Here is a tiny trained network, its code and every weight. The questions are about switching its units off for an input and a class, where a switched-off unit gives its printed mean instead of its output.

import numpy as np


def w(rows, s, z=0):
    codes = np.array(rows[::2]) - 128.0
    scale = np.full(codes.shape[1], s)
    scale[-1] = z or s
    return codes * scale


def f(y):
    return y / 2 * (1 + np.tanh(0.7978845608 * (y + 0.044715 * y**3)))


def log_softmax(a):
    a = a - a.max(-1, keepdims=True)
    return a - np.log(np.exp(a).sum(-1, keepdims=True))


def net(x, mask):
    res = np.array(x, float).reshape(1, 8) / 4 @ E
    y = f(res @ A[0][:, :-1].T + A[0][:, -1])
    res = res + np.where(mask, y, B[0][:, -1]) @ B[0][:, :-1]
    return log_softmax(res[-1] @ U[:, :-1].T + U[:, -1])


A, B = {}, {}
E = w([
[123,136,131,132,133,120,124,131,126,122,135],'x0',
[115,127,142,128,139,137,127,154,122,104,144],'x1',
[200,121,144,218,234,173,102,46,114,43,29],'x2',
[164,22,241,162,223,35,218,184,132,223,128],'x3',
[128,145,131,129,133,126,131,120,125,137,127],'x4',
[52,119,155,134,55,55,238,75,57,43,37],'x5',
[238,202,126,1,143,44,102,239,130,73,43],'x6',
[119,140,139,136,136,126,130,143,132,105,149],'x7',
],0.0087)
A[0] = w([
[144,131,142,160,117,95,66,145,92,134,151,69],'N1',
[91,171,53,100,86,180,142,121,145,95,126,36],'N2',
[172,118,109,92,121,95,109,163,96,105,100,42],'N3',
[213,197,130,13,174,28,112,196,145,59,67,62],'N4',
[147,66,187,154,145,103,172,123,126,176,162,116],'N5',
[155,132,122,159,116,121,99,156,151,146,140,45],'N6',
[142,93,153,121,186,46,168,182,146,169,90,106],'N7',
[48,93,126,161,156,124,132,114,152,144,134,62],'N8',
[80,138,139,101,120,62,192,103,98,79,64,69],'N9',
[82,113,128,107,86,99,125,154,158,141,164,61],'N10',
[97,188,33,106,72,192,95,107,113,82,142,74],'N11',
[161,117,126,127,130,142,116,141,128,130,157,43],'N12',
[122,140,143,103,62,72,186,131,68,61,76,80],'N13',
[147,139,114,117,146,160,85,141,162,192,177,50],'N14',
[118,119,128,126,99,115,128,154,137,119,148,47],'N15',
[136,114,139,133,113,148,142,102,117,134,155,68],'N16',
[169,160,126,112,129,136,148,172,78,131,112,45],'N17',
[119,125,106,96,127,104,150,121,148,130,160,46],'N18',
[58,103,151,163,47,90,218,101,57,93,96,70],'N19',
[147,79,215,118,182,100,161,156,108,222,141,117],'N20',
[68,105,138,182,128,161,134,67,114,166,191,74],'N21',
[95,62,197,138,195,57,183,140,111,168,115,87],'N22',
[143,100,179,137,170,105,141,150,164,181,135,75],'N23',
[82,97,126,180,100,156,113,138,98,151,128,19],'N24',
[148,73,190,151,128,72,165,129,142,129,128,85],'N25',
[80,184,83,86,41,204,31,83,115,63,122,114],'N26',
[66,99,136,179,90,143,106,117,121,161,153,67],'N27',
[70,131,144,74,99,140,155,142,137,172,180,77],'N28',
[29,67,136,229,143,224,169,33,133,140,197,89],'N29',
[169,131,124,131,97,110,102,171,111,126,97,34],'N30',
[188,139,97,129,200,186,90,157,217,175,179,51],'N31',
[67,107,143,160,80,81,222,84,111,76,89,69],'N32',
[157,122,128,191,254,168,114,69,94,53,43,47],'N33',
[52,138,101,75,75,84,176,162,109,161,167,50],'N34',
[224,123,156,177,186,170,145,53,111,69,115,3],'N35',
[174,156,139,81,127,71,104,155,133,96,97,54],'N36',
[88,138,105,70,37,77,168,180,134,199,201,59],'N37',
[74,121,122,55,82,126,132,151,101,193,181,33],'N38',
[105,131,93,143,156,115,137,101,93,147,160,55],'N39',
[218,125,117,117,175,205,41,166,156,213,200,61],'N40',
],0.0099,0.007)
B[0] = w([
[91,121,132,135,124,137,111,123,123,137,105,125],'N1',
[136,161,100,194,150,140,160,130,86,94,148,169],'N2',
[144,121,126,115,128,122,144,172,112,182,133,153],'N3',
[140,166,143,36,74,177,222,204,155,243,54,229],'N4',
[138,193,49,158,118,168,144,139,109,73,133,180],'N5',
[118,143,122,100,131,145,90,96,105,145,141,130],'N6',
[142,170,74,188,112,153,168,104,92,112,153,183],'N7',
[131,143,135,94,101,138,162,155,140,154,99,157],'N8',
[29,68,150,110,182,148,80,108,147,130,163,181],'N9',
[166,115,140,141,120,90,96,123,150,113,93,151],'N10',
[157,162,87,198,149,183,185,128,100,70,149,201],'N11',
[103,125,125,125,142,110,120,137,131,134,129,128],'N12',
[67,84,132,82,203,141,84,68,159,167,214,188],'N13',
[63,88,173,109,162,141,114,90,153,120,160,159],'N14',
[155,104,135,135,149,107,126,130,116,128,118,129],'N15',
[119,163,131,126,121,105,134,144,134,148,136,134],'N16',
[132,146,143,113,127,129,142,156,118,154,113,140],'N17',
[121,127,135,136,114,111,106,120,121,134,110,129],'N18',
[54,83,147,88,220,149,92,78,149,131,170,198],'N19',
[163,186,44,187,149,178,159,129,80,79,143,193],'N20',
[149,158,134,63,101,167,157,169,124,213,89,194],'N21',
[130,151,68,202,130,173,171,118,74,66,148,194],'N22',
[114,143,80,170,126,154,152,115,95,93,140,161],'N23',
[126,132,133,93,133,115,157,188,132,150,125,147],'N24',
[126,175,88,170,126,156,142,126,97,99,160,167],'N25',
[141,192,26,240,154,173,208,130,45,67,163,224],'N26',
[136,132,146,98,111,135,169,154,112,182,90,168],'N27',
[159,117,159,154,98,68,91,115,139,99,85,164],'N28',
[154,158,135,16,91,142,186,234,156,237,56,252],'N29',
[130,132,122,128,132,123,147,129,134,176,99,139],'N30',
[19,63,155,104,190,120,94,75,154,128,189,181],'N31',
[66,100,150,86,199,129,93,93,159,134,208,190],'N32',
[212,91,206,170,21,2,33,106,164,59,91,209],'N33',
[167,120,167,147,90,75,60,96,160,97,100,175],'N34',
[185,99,171,173,85,64,45,123,145,88,85,179],'N35',
[128,129,110,52,89,146,151,179,136,177,96,168],'N36',
[219,88,197,181,64,62,41,116,162,79,74,193],'N37',
[171,92,179,155,79,79,90,130,137,96,91,168],'N38',
[140,149,110,105,127,100,134,132,146,145,128,135],'N39',
[22,62,164,62,225,108,105,47,134,113,195,196],'N40',
],0.0085,0.021)
U = w([
[164,164,48,194,153,157,175,109,82,97,158,220],'0',
[167,143,152,33,107,139,179,172,137,254,92,218],'1',
[68,78,175,80,227,121,84,67,143,147,194,56],'2',
[224,105,209,168,66,43,41,103,143,93,98,7],'3',
],0.008,0.0021)

Each question gives the input, the list of numbers given to net, and the class t.
The units are the neurons (one row each of A and B). Each row of codes is followed by its name. A weight is (code - 128) times the scale printed after its matrix; where a second scale follows, it is the last column's (A, B and U).
mask holds one flag per neuron, in row order. A switched-off neuron (its flag False) gives its mean, the last column of its row in B, instead of its output. The means were averaged over made-up inputs and are rounded, as every weight is.
A unit's drop is (log p(t) with every unit on - log p(t) with that unit switched off) / (log p(t) with every unit on - log p(t) with every unit switched off).
The circuit of an input: a set's keep is (log p(t) with only the set's units on - log p(t) with every unit switched off) / (log p(t) with every unit on - log p(t) with every unit switched off). Starting from the 12 units with the biggest drops (on a tie, the unit counted first), units are removed one at a time, each time the one whose removal leaves the highest keep (on an exact tie, the one counted first), for as long as the keep stays at least 0.8.
units of the circuit, in order: the units of the circuit, biggest drop first
unit that matters most: the unit with the biggest drop
k most important neurons: the k neurons with the biggest drops, biggest first
drop when u is switched off: that unit's drop, to one decimal
input [-7,7,7,4,-8,3,-6,-7], class 3: units of the circuit, in order -> (N33)
input [8,-2,-8,6,-6,5,7,-1], class 3: 4 most important neurons -> (N37 N34 N29 N38)
input [-4,-4,-8,0,3,8,-7,0], class 2: 3 most important neurons -> (N19 N32 N4)
input [-8,-8,8,1,-2,2,8,4], class 1: 3 most important neurons -> (N4 N36 N37)
input [7,4,-3,5,5,-4,-5,1], class 0: 4 most important neurons -> (N20 N4 N5 N22)
input [3,5,0,1,6,5,-5,7], class 1: 4 most important neurons -> (N29 N40 N21 N31)
input [7,4,-5,-5,6,3,1,-4], class 0: 3 most important neurons -> (N26 N33 N11)
input [6,-6,7,-2,0,3,6,-4], class 3: 4 most important neurons -> (N33 N29 N35 N21)
input [7,-7,-8,-8,-5,2,6,-6], class 0: 3 most important neurons -> (N26 N11 N33)
input [-8,0,8,-7,3,2,-1,-3], class 3: 2 most important neurons -> (N33 N35)
input [-7,-8,-5,-4,3,-5,3,-6], class 2: 2 most important neurons -> (N40 N33)
input [4,4,5,-2,1,5,1,2], class 2: 2 most important neurons -> (N13 N37)
input [1,6,-5,-7,6,8,-8,3], class 1: 2 most important neurons -> (N29 N21)
input [8,8,-2,7,3,-6,-2,3], class 0: unit that matters most -> N20
input [-3,1,-7,-2,-5,8,0,-1], class 2: 2 most important neurons -> (N19 N13)
input [3,-7,5,5,-7,2,-6,-6], class 1: 2 most important neurons -> (N29 N26)
input [-8,7,-6,-5,-4,-5,4,-3], class 3: 2 most important neurons -> (N37 N38)
input [-4,6,4,3,-7,0,1,-5], class 3: drop when N1 is switched off -> 0.0
input [6,-7,2,3,0,4,-7,6], class 1: drop when N29 is switched off -> 0.1
input [5,8,5,1,0,5,4,-5], class 2: drop when N13 is switched off -> 0.9
input [2,5,-5,4,4,-6,1,3], class 2: drop when N40 is switched off -> 0.7
input [-1,2,4,-1,3,2,5,7], class 1: units of the circuit, in order -> (N4)
